Below are the code and all the weights of a small trained network. Each question names an input and a class and asks about switching units off, where a switched-off unit gives its printed mean instead of its output.

import numpy as np


def w(rows, s, z=0):
    codes = np.array(rows[::2]) - 128.0
    scale = np.full(codes.shape[1], s)
    scale[-1] = z or s
    return codes * scale


def f(y):
    return y / 2 * (1 + np.tanh(0.7978845608 * (y + 0.044715 * y**3)))


def log_softmax(a):
    a = a - a.max(-1, keepdims=True)
    return a - np.log(np.exp(a).sum(-1, keepdims=True))


def net(x, mask):
    res = np.array(x, float).reshape(1, 3) / 4 @ E
    y = f(res @ A[0][:, :-1].T + A[0][:, -1])
    res = res + np.where(mask, y, B[0][:, -1]) @ B[0][:, :-1]
    return log_softmax(res[-1] @ U[:, :-1].T + U[:, -1])


A, B = {}, {}
E = w([
[136,207,130,185,148,92,54,98,252,231],'x0',
[81,42,187,142,92,131,138,5,144,61],'x1',
[147,175,179,56,127,232,186,144,168,67],'x2',
],0.011)
A[0] = w([
[140,131,97,210,100,60,55,155,178,187,216],'n0',
[94,118,113,106,138,107,182,169,63,91,127],'n1',
[147,159,112,134,100,106,107,69,169,176,83],'n2',
[77,113,247,115,85,163,171,106,198,56,128],'n3',
[159,212,156,61,154,166,97,129,188,142,90],'n4',
[79,62,155,139,104,67,126,122,85,93,164],'n5',
[183,139,96,128,178,106,79,159,164,195,181],'n6',
[162,137,114,139,151,166,122,143,159,137,3],'n7',
[108,181,206,98,142,181,162,119,206,112,212],'n8',
[101,99,215,67,72,162,162,83,127,10,144],'n9',
[95,108,155,213,130,138,95,50,149,152,94],'n10',
[164,152,101,115,156,123,120,183,95,168,181],'n11',
[126,82,102,97,110,203,150,185,106,72,216],'n12',
],0.012,0.004)
B[0] = w([
[6,129,124,177,116,66,94,143,166,133,242],'n0',
[157,172,99,75,56,86,135,71,72,83,196],'n1',
[79,154,124,118,207,64,134,117,140,129,183],'n2',
[183,144,149,80,114,85,54,133,90,82,222],'n3',
[106,60,93,106,73,154,142,221,133,138,191],'n4',
[110,170,127,156,53,203,171,160,148,101,195],'n5',
[70,142,107,191,100,98,125,132,96,100,204],'n6',
[126,88,126,145,127,135,122,146,119,96,140],'n7',
[106,89,77,73,72,136,187,151,136,94,209],'n8',
[201,188,128,89,185,112,45,73,77,127,254],'n9',
[116,152,182,168,222,116,149,65,120,187,195],'n10',
[143,194,107,115,135,106,102,165,120,72,184],'n11',
[181,165,156,87,108,68,143,96,150,92,224],'n12',
],0.012,0.019)
U = w([
[182,112,147,121,129,197,143,158,141,183,48],'0',
[207,151,143,58,116,102,130,91,94,95,233],'1',
[252,128,195,154,163,193,73,99,101,137,55],'2',
[95,121,69,174,89,135,99,189,138,130,168],'3',
[78,111,162,218,174,124,153,69,161,215,159],'4',
[157,101,129,117,53,224,219,174,130,99,106],'5',
[183,78,125,38,94,152,152,144,147,121,2],'6',
],0.011,0.0037)

Each question gives the input, the list of numbers given to net, and the class t.
The units are the neurons (one row each of A and B). Each row of codes is followed by its name. A weight is (code - 128) times the scale printed after its matrix; where a second scale follows, it is the last column's (A, B and U).
mask holds one flag per neuron, in row order. A switched-off neuron (its flag False) gives its mean, the last column of its row in B, instead of its output. The means were averaged over made-up inputs and are rounded, as every weight is.
A unit's drop is (log p(t) with every unit on - log p(t) with that unit switched off) / (log p(t) with every unit on - log p(t) with every unit switched off).
The circuit of an input: a set's keep is (log p(t) with only the set's units on - log p(t) with every unit switched off) / (log p(t) with every unit on - log p(t) with every unit switched off). Starting from the 12 units with the biggest drops (on a tie, the unit counted first), units are removed one at a time, each time the one whose removal leaves the highest keep (on an exact tie, the one counted first), for as long as the keep stays at least 0.8.
circuit, biggest first: the units of the circuit, biggest drop first
top k neurons: the k neurons with the biggest drops, biggest first
drop when u is switched off: that unit's drop, to one decimal
input [6,3,6], class 6: top 2 neurons	(n4 n8)
input [7,7,2], class 4: circuit, biggest first	(n10)
input [-5,-1,-5], class 5: circuit, biggest first	(n9 n5)
input [-2,8,-7], class 4: top 2 neurons	(n10 n12)
input [-3,-6,-4], class 3: top 2 neurons	(n9 n3)
input [0,-7,4], class 5: top 2 neurons	(n0 n9)
input [1,-1,3], class 5: top 2 neurons	(n9 n0)
input [3,1,4], class 6: top 2 neurons	(n5 n0)
input [7,7,-7], class 4: drop when n8 is switched off	0.0
input [2,-2,0], class 3: drop when n10 is switched off	0.1
input [7,2,6], class 6: drop when n3 is switched off	0.2
